Below are the code and all the weights of a small trained network. Each question names an input and a target symbol and asks about switching units off, where a switched-off unit gives its printed mean instead of its output.

import numpy as np


def w(rows, s, z=0):
    codes = np.array(rows[::2]) - 128.0
    scale = np.full(codes.shape[1], s)
    scale[-1] = z or s
    return codes * scale


def norm(h):
    return h / np.sqrt((h * h).mean(-1, keepdims=True) + 1e-5)


def f(y):
    return np.maximum(y, 0)


def softmax(a):
    e = np.exp(a - a.max(-1, keepdims=True))
    return e / e.sum(-1, keepdims=True)


def log_softmax(a):
    a = a - a.max(-1, keepdims=True)
    return a - np.log(np.exp(a).sum(-1, keepdims=True))


def net(x, mask):
    ids = ['βζλμξπσψ'.index(c) for c in x.split()]
    T = len(ids)
    res = E[ids] + P[:T]
    r = norm(res)
    for j in range(2):
        rows = slice(4 * j, 4 * j + 4)
        q, k, v = (r @ M[0][rows].T for M in (Q, K, V))
        z = softmax(np.where(np.tri(T) > 0, q @ k.T / 4**0.5, -1e9)) @ v
        o = O[0][rows]
        res = res + np.where(mask[j], z, o[:, -1]) @ o[:, :-1]
    y = f(norm(res) @ A[0][:, :-1].T + A[0][:, -1])
    res = res + np.where(mask[2:26], y, B[0][:, -1]) @ B[0][:, :-1]
    return log_softmax(norm(res)[-1] @ U[:, :-1].T + U[:, -1])


Q, K, V, O, A, B = {}, {}, {}, {}, {}, {}
E = w([
[89,193,86,15,83],'β',
[190,211,136,111,81],'ζ',
[221,147,233,222,151],'λ',
[204,126,212,196,129],'μ',
[226,164,113,81,83],'ξ',
[84,202,150,197,49],'π',
[140,117,83,147,242],'σ',
[148,5,143,102,125],'ψ',
],0.019)
P = w([
[173,195,255,123,167],'0',
[188,178,202,161,210],'1',
[181,170,170,159,188],'2',
[186,161,142,177,156],'3',
[178,154,115,179,122],'4',
[166,150,85,181,89],'5',
[158,141,51,180,58],'6',
[145,132,21,179,15],'7',
],0.0092)
Q[0] = w([
[118,143,138,67,163],'H1',
[127,229,66,110,147],'H1',
[27,160,99,129,133],'H1',
[149,83,160,198,147],'H1',
[253,111,82,151,104],'H2',
[175,150,97,201,174],'H2',
[90,114,154,186,99],'H2',
[190,146,97,27,167],'H2',
],0.042)
K[0] = w([
[136,140,90,104,164],'H1',
[142,85,139,114,2],'H1',
[138,173,221,44,123],'H1',
[145,124,138,154,172],'H1',
[159,99,7,153,74],'H2',
[158,196,60,153,116],'H2',
[106,156,162,112,72],'H2',
[160,74,72,155,206],'H2',
],0.044)
V[0] = w([
[89,105,3,132,96],'H1',
[102,117,159,216,163],'H1',
[242,99,55,135,167],'H1',
[119,11,144,159,143],'H1',
[119,149,244,65,65],'H2',
[213,148,179,146,121],'H2',
[166,162,29,151,66],'H2',
[15,241,132,210,109],'H2',
],0.025)
O[0] = w([
[127,178,160,120,7,6],'H1',
[171,61,75,155,124,146],'H1',
[185,141,230,182,139,196],'H1',
[148,23,145,125,73,103],'H1',
[179,131,130,56,5,140],'H2',
[120,157,96,190,40,224],'H2',
[170,48,56,134,142,140],'H2',
[233,176,73,50,148,40],'H2',
],0.024,0.02)
A[0] = w([
[174,117,163,84,197,61],'N1',
[154,94,186,159,127,177],'N2',
[61,133,53,81,167,129],'N3',
[97,110,163,183,87,62],'N4',
[138,202,174,91,53,196],'N5',
[131,180,139,178,81,98],'N6',
[150,161,144,172,173,3],'N7',
[157,169,160,115,178,93],'N8',
[97,68,154,125,81,54],'N9',
[91,143,228,108,131,125],'N10',
[135,189,232,166,105,44],'N11',
[101,117,122,137,123,82],'N12',
[105,138,145,116,101,96],'N13',
[60,124,179,125,121,91],'N14',
[38,171,116,118,156,163],'N15',
[85,90,76,149,71,109],'N16',
[104,195,121,80,75,71],'N17',
[147,146,138,65,76,190],'N18',
[56,40,160,128,114,33],'N19',
[159,43,145,96,179,89],'N20',
[149,140,123,100,165,149],'N21',
[60,159,83,138,71,10],'N22',
[18,172,145,2,87,146],'N23',
[106,189,87,119,129,83],'N24',
],0.031,0.007)
B[0] = w([
[71,92,161,157,132,165],'N1',
[90,147,97,90,118,250],'N2',
[130,195,179,77,133,168],'N3',
[128,111,155,65,104,241],'N4',
[134,174,178,59,162,198],'N5',
[142,166,153,187,149,196],'N6',
[152,109,111,139,183,169],'N7',
[97,128,122,114,84,160],'N8',
[117,77,74,99,153,186],'N9',
[80,104,37,132,76,202],'N10',
[188,139,190,93,186,219],'N11',
[140,122,116,129,106,149],'N12',
[111,98,144,146,126,146],'N13',
[126,131,71,107,52,203],'N14',
[106,49,160,155,122,201],'N15',
[88,162,141,101,134,184],'N16',
[116,63,129,150,78,179],'N17',
[118,84,99,157,180,167],'N18',
[175,102,57,52,92,230],'N19',
[134,193,173,143,88,206],'N20',
[109,93,141,150,128,165],'N21',
[87,136,123,61,154,164],'N22',
[138,161,233,254,74,196],'N23',
[107,119,110,175,87,176],'N24',
],0.083,0.016)
U = w([
[221,21,159,166,124,57],'β',
[79,141,206,176,40,113],'ζ',
[143,174,63,169,174,206],'λ',
[191,217,86,168,36,66],'μ',
[175,146,209,44,178,122],'ξ',
[5,248,106,88,141,4],'π',
[42,47,162,126,226,72],'σ',
[113,82,80,74,84,253],'ψ',
],0.014,0.0054)

Each question gives the input, a string of symbols that net reads in full, and the target symbol t.
The units are the heads (4 rows each of Q, K, V and O) and the neurons (one row each of A and B). Each row of codes is followed by its name. A weight is (code - 128) times the scale printed after its matrix; where a second scale follows, it is the last column's (O, A, B and U).
mask holds one flag per unit, heads first, then neurons. A switched-off unit (its flag False) gives its mean, the last column of its rows in O or B, instead of its output. The means were averaged over made-up inputs and are rounded, as every weight is.
A unit's drop is (log p(t) with every unit on - log p(t) with that unit switched off) / (log p(t) with every unit on - log p(t) with every unit switched off).
The circuit of an input: a set's keep is (log p(t) with only the set's units on - log p(t) with every unit switched off) / (log p(t) with every unit on - log p(t) with every unit switched off). Starting from the 12 units with the biggest drops (on a tie, the unit counted first), units are removed one at a time, each time the one whose removal leaves the highest keep (on an exact tie, the one counted first), for as long as the keep stays at least 0.8.
circuit, biggest first: the units of the circuit, biggest drop first
k most important neurons: the k neurons with the biggest drops, biggest first
which heads matter: for each layer, one digit per head in row order, 1 if its drop is at least 0.15 and else 0, layers parted by /
drop when u is switched off: that unit's drop, to one decimal
input λ ψ π β ψ ψ ψ π, target λ: circuit, biggest first -> [H2, N4, N19, N18]
input σ λ ξ, target σ: circuit, biggest first -> [H2, N7]
input ψ ζ π, target β: which heads matter -> 11
input ζ β σ σ, target σ: circuit, biggest first -> [H2]
input ξ ψ ζ β μ π λ λ, target β: which heads matter -> 01
input β ψ ζ β, target ζ: which heads matter -> 10
input μ ξ β π, target ξ: circuit, biggest first -> [N10, H2]
input ζ σ ξ ψ ξ μ ξ ζ, target ξ: circuit, biggest first -> [H1, N11]
input ξ ψ ξ π, target σ: 2 most important neurons -> [N1, N19]
input ζ ψ β ζ β λ ψ π, target π: 2 most important neurons -> [N3, N11]
input ζ σ ζ π π, target π: 2 most important neurons -> [N3, N15]
input ξ ξ ζ μ ζ, target μ: which heads matter -> 01
input ψ λ π π σ μ, target ξ: 2 most important neurons -> [N5, N10]
input μ β ψ λ ψ π, target ξ: 2 most important neurons -> [N3, N10]
input π β ψ β ξ σ ξ, target σ: circuit, biggest first -> [H2]
input μ β ζ, target μ: drop when N18 is switched off -> 0.1
input β β ψ π σ β π μ, target β: drop when N1 is switched off -> 0.2
input μ σ ζ ξ λ π σ σ, target σ: drop when N15 is switched off -> 0.2
